Below are the code and all the weights of a small trained network. Each question names an input and a class and asks about switching units off, where a switched-off unit gives its printed mean instead of its output.

import numpy as np


def w(rows, s, z=0):
    codes = np.array(rows[::2]) - 128.0
    scale = np.full(codes.shape[1], s)
    scale[-1] = z or s
    return codes * scale


def norm(h):
    return h / np.sqrt((h * h).mean(-1, keepdims=True) + 1e-5)


def f(y):
    return y / 2 * (1 + np.tanh(0.7978845608 * (y + 0.044715 * y**3)))


def log_softmax(a):
    a = a - a.max(-1, keepdims=True)
    return a - np.log(np.exp(a).sum(-1, keepdims=True))


def net(x, mask):
    res = np.array(x, float).reshape(1, 2) / 4 @ E
    u = 0
    for l in range(4):
        y = f(norm(res) @ A[l][:, :-1].T + A[l][:, -1])
        res = res + np.where(mask[u : u + 6], y, B[l][:, -1]) @ B[l][:, :-1]
        u += 6
    return log_softmax(norm(res)[-1] @ U[:, :-1].T + U[:, -1])


A, B = {}, {}
E = w([
[57,147,6,213],'x0',
[136,26,194,219],'x1',
],0.0015)
A[0] = w([
[51,167,76,182,250],'0.n1',
[132,171,60,124,122],'0.n2',
[19,69,98,155,164],'0.n3',
[169,80,108,66,83],'0.n4',
[249,194,253,99,67],'0.n5',
[65,27,242,117,177],'0.n6',
],0.002,0.0015)
B[0] = w([
[254,168,187,65,254],'0.n1',
[145,91,244,156,136],'0.n2',
[201,134,122,121,171],'0.n3',
[142,145,129,206,105],'0.n4',
[143,169,149,181,175],'0.n5',
[185,220,98,55,233],'0.n6',
],0.0026,0.00097)
A[1] = w([
[110,176,139,124,127],'1.n1',
[98,80,194,222,82],'1.n2',
[115,107,123,104,189],'1.n3',
[48,165,67,205,7],'1.n4',
[82,113,2,172,89],'1.n5',
[151,176,135,104,175],'1.n6',
],0.0038,0.0011)
B[1] = w([
[144,3,108,144,148],'1.n1',
[61,25,11,29,148],'1.n2',
[103,126,144,141,151],'1.n3',
[58,239,215,147,93],'1.n4',
[173,198,224,142,178],'1.n5',
[193,60,118,171,254],'1.n6',
],0.0025,0.00094)
A[2] = w([
[63,2,122,171,2],'2.n1',
[75,232,64,42,216],'2.n2',
[107,173,60,51,77],'2.n3',
[49,189,100,251,154],'2.n4',
[150,176,83,84,123],'2.n5',
[179,81,121,165,253],'2.n6',
],0.0039,0.00068)
B[2] = w([
[138,18,121,24,145],'2.n1',
[142,2,110,68,203],'2.n2',
[88,2,151,160,139],'2.n3',
[242,186,182,11,159],'2.n4',
[68,54,122,155,183],'2.n5',
[55,173,48,119,248],'2.n6',
],0.0029,0.0013)
A[3] = w([
[154,130,226,89,117],'3.n1',
[161,204,254,114,119],'3.n2',
[89,124,107,131,8],'3.n3',
[95,80,109,159,153],'3.n4',
[129,156,72,112,137],'3.n5',
[130,150,83,223,63],'3.n6',
],0.006,0.0012)
B[3] = w([
[95,182,76,206,209],'3.n1',
[230,235,27,100,253],'3.n2',
[134,196,229,111,103],'3.n3',
[196,158,114,54,142],'3.n4',
[125,121,166,254,150],'3.n5',
[62,75,95,197,134],'3.n6',
],0.0034,0.0031)
U = w([
[201,216,65,121,230],'0',
[151,38,114,42,227],'1',
[55,102,122,246,217],'2',
[89,138,180,131,12],'3',
[93,152,199,130,12],'4',
[86,152,178,127,1],'5',
[89,146,160,129,3],'6',
],0.012,0.004)

Each question gives the input, the list of numbers given to net, and the class t.
The units are the neurons (one row each of A and B). Each row of codes is followed by its name. A weight is (code - 128) times the scale printed after its matrix; where a second scale follows, it is the last column's (A, B and U).
mask holds one flag per neuron, layer by layer. A switched-off neuron (its flag False) gives its mean, the last column of its row in B, instead of its output. The means were averaged over made-up inputs and are rounded, as every weight is.
A unit's drop is (log p(t) with every unit on - log p(t) with that unit switched off) / (log p(t) with every unit on - log p(t) with every unit switched off).
The circuit of an input: a set's keep is (log p(t) with only the set's units on - log p(t) with every unit switched off) / (log p(t) with every unit on - log p(t) with every unit switched off). Starting from the 12 units with the biggest drops (on a tie, the unit counted first), units are removed one at a time, each time the one whose removal leaves the highest keep (on an exact tie, the one counted first), for as long as the keep stays at least 0.8.
units of the circuit, in order: the units of the circuit, biggest drop first
top k neurons: the k neurons with the biggest drops, biggest first
k most important neurons of layer l: the k neurons of layer l with the biggest drops, biggest first
drop when u is switched off: that unit's drop, to one decimal
input [8,5], class 0: units of the circuit, in order -> (2.n4)
input [-7,7], class 0: 2 most important neurons of layer 2 -> (2.n2; 2.n3)
input [3,1], class 2: top 4 neurons -> (0.n1; 0.n3; 3.n2; 3.n6)
input [-5,5], class 0: units of the circuit, in order -> (0.n6; 3.n1)
input [3,-8], class 1: units of the circuit, in order -> (2.n2; 3.n2)
input [-3,3], class 2: units of the circuit, in order -> (2.n4; 0.n1; 3.n2)
input [1,4], class 1: top 3 neurons -> (1.n2; 2.n1; 3.n2)
input [-3,2], class 2: top 4 neurons -> (0.n6; 2.n4; 0.n1; 1.n5)
input [0,-1], class 2: top 4 neurons -> (1.n2; 2.n2; 0.n1; 3.n2)
input [5,5], class 0: top 4 neurons -> (2.n4; 1.n5; 1.n4; 1.n1)
input [-6,-8], class 1: top 2 neurons -> (2.n2; 1.n5)
input [-8,7], class 0: top 3 neurons -> (0.n6; 2.n2; 3.n1)
input [-2,2], class 2: top 2 neurons -> (0.n6; 2.n4)
input [2,-2], class 2: top neuron -> (0.n1)
input [6,6], class 0: top 3 neurons -> (1.n5; 2.n4; 1.n4)
input [3,0], class 2: 2 most important neurons of layer 0 -> (0.n1; 0.n3)
input [-1,-2], class 2: top 2 neurons -> (1.n2; 3.n2)
input [7,-8], class 1: 3 most important neurons of layer 3 -> (3.n1; 3.n2; 3.n6)
input [-6,5], class 0: top 2 neurons -> (0.n6; 2.n2)
input [-7,5], class 0: top neuron -> (0.n6)
input [3,-2], class 2: top 2 neurons -> (0.n1; 0.n5)
input [-2,-2], class 2: drop when 1.n2 is switched off -> 0.6
input [-2,8], class 1: drop when 3.n2 is switched off -> 0.1
input [1,6], class 1: drop when 3.n2 is switched off -> 0.1
